Here is a tiny trained network, its code and every weight. The questions are about switching its units off for an input and a class, where a switched-off unit gives its printed mean instead of its output.

import numpy as np


def w(rows, s, z=0):
    codes = np.array(rows[::2]) - 128.0
    scale = np.full(codes.shape[1], s)
    scale[-1] = z or s
    return codes * scale


def norm(h):
    return h / np.sqrt((h * h).mean(-1, keepdims=True) + 1e-5)


def f(y):
    return y / 2 * (1 + np.tanh(0.7978845608 * (y + 0.044715 * y**3)))


def log_softmax(a):
    a = a - a.max(-1, keepdims=True)
    return a - np.log(np.exp(a).sum(-1, keepdims=True))


def net(x, mask):
    res = np.array(x, float).reshape(1, 2) / 4 @ E
    u = 0
    for l in range(2):
        y = f(norm(res) @ A[l][:, :-1].T + A[l][:, -1])
        res = res + np.where(mask[u : u + 6], y, B[l][:, -1]) @ B[l][:, :-1]
        u += 6
    return log_softmax(norm(res)[-1] @ U[:, :-1].T + U[:, -1])


A, B = {}, {}
E = w([
[53,85,89,132,24],'x0',
[183,82,223,251,225],'x1',
],0.0029)
A[0] = w([
[193,150,111,100,200,56],'L0N0',
[99,28,128,179,146,222],'L0N1',
[78,198,126,103,91,189],'L0N2',
[110,179,124,32,204,74],'L0N3',
[191,64,206,130,123,33],'L0N4',
[254,112,121,133,120,253],'L0N5',
],0.0084,0.00052)
B[0] = w([
[101,85,58,157,72,233],'L0N0',
[123,255,215,137,65,252],'L0N1',
[128,101,96,163,149,242],'L0N2',
[224,206,162,127,103,253],'L0N3',
[79,161,89,139,166,219],'L0N4',
[149,129,140,75,183,190],'L0N5',
],0.0069,0.0032)
A[1] = w([
[88,143,119,117,93,104],'L1N0',
[144,99,105,167,64,251],'L1N1',
[117,92,90,142,237,142],'L1N2',
[40,1,49,111,125,97],'L1N3',
[136,76,93,72,140,192],'L1N4',
[88,199,112,185,192,185],'L1N5',
],0.01,0.0024)
B[1] = w([
[138,23,247,130,124,165],'L1N0',
[161,145,67,132,236,223],'L1N1',
[4,86,133,1,55,173],'L1N2',
[160,17,194,234,170,246],'L1N3',
[118,160,240,182,131,161],'L1N4',
[140,49,68,69,92,255],'L1N5',
],0.005,0.0048)
U = w([
[238,233,39,127,151,148],'0',
[47,59,74,12,98,191],'1',
[155,16,171,237,162,115],'2',
[48,234,253,162,27,5],'3',
],0.014,0.0019)

Each question gives the input, the list of numbers given to net, and the class t.
The units are the neurons (one row each of A and B). Each row of codes is followed by its name. A weight is (code - 128) times the scale printed after its matrix; where a second scale follows, it is the last column's (A, B and U).
mask holds one flag per neuron, layer by layer. A switched-off neuron (its flag False) gives its mean, the last column of its row in B, instead of its output. The means were averaged over made-up inputs and are rounded, as every weight is.
A unit's drop is (log p(t) with every unit on - log p(t) with that unit switched off) / (log p(t) with every unit on - log p(t) with every unit switched off).
The circuit of an input: a set's keep is (log p(t) with only the set's units on - log p(t) with every unit switched off) / (log p(t) with every unit on - log p(t) with every unit switched off). Starting from all 12 units, units are removed one at a time, each time the one whose removal leaves the highest keep (on an exact tie, the one counted first), for as long as the keep stays at least 0.8.
circuit, biggest first: the units of the circuit, biggest drop first
k most important neurons: the k neurons with the biggest drops, biggest first
k most important neurons of layer l: the k neurons of layer l with the biggest drops, biggest first
drop of u: that unit's drop, to one decimal
input [0,-2], class 0: 2 most important neurons of layer 0 -> [L0N4, L0N0]
input [1,6], class 3: 2 most important neurons -> [L0N1, L1N1]
input [0,-1], class 0: circuit, biggest first -> [L1N3]
input [0,-7], class 0: 2 most important neurons -> [L0N3, L0N0]
input [-1,8], class 1: 3 most important neurons -> [L0N3, L0N4, L1N5]
input [1,-7], class 2: 2 most important neurons -> [L0N1, L0N2]
input [1,-6], class 2: 2 most important neurons -> [L0N1, L0N2]
input [0,-3], class 0: 3 most important neurons of layer 0 -> [L0N0, L0N3, L0N4]
input [8,0], class 2: 2 most important neurons -> [L0N3, L1N1]
input [-1,4], class 1: 2 most important neurons -> [L0N3, L1N5]
input [3,-8], class 2: drop of L0N1 -> 0.9
input [5,5], class 3: drop of L0N1 -> 1.3
input [-1,-4], class 0: drop of L0N3 -> 0.2
input [-1,-5], class 0: circuit, biggest first -> [L0N3]
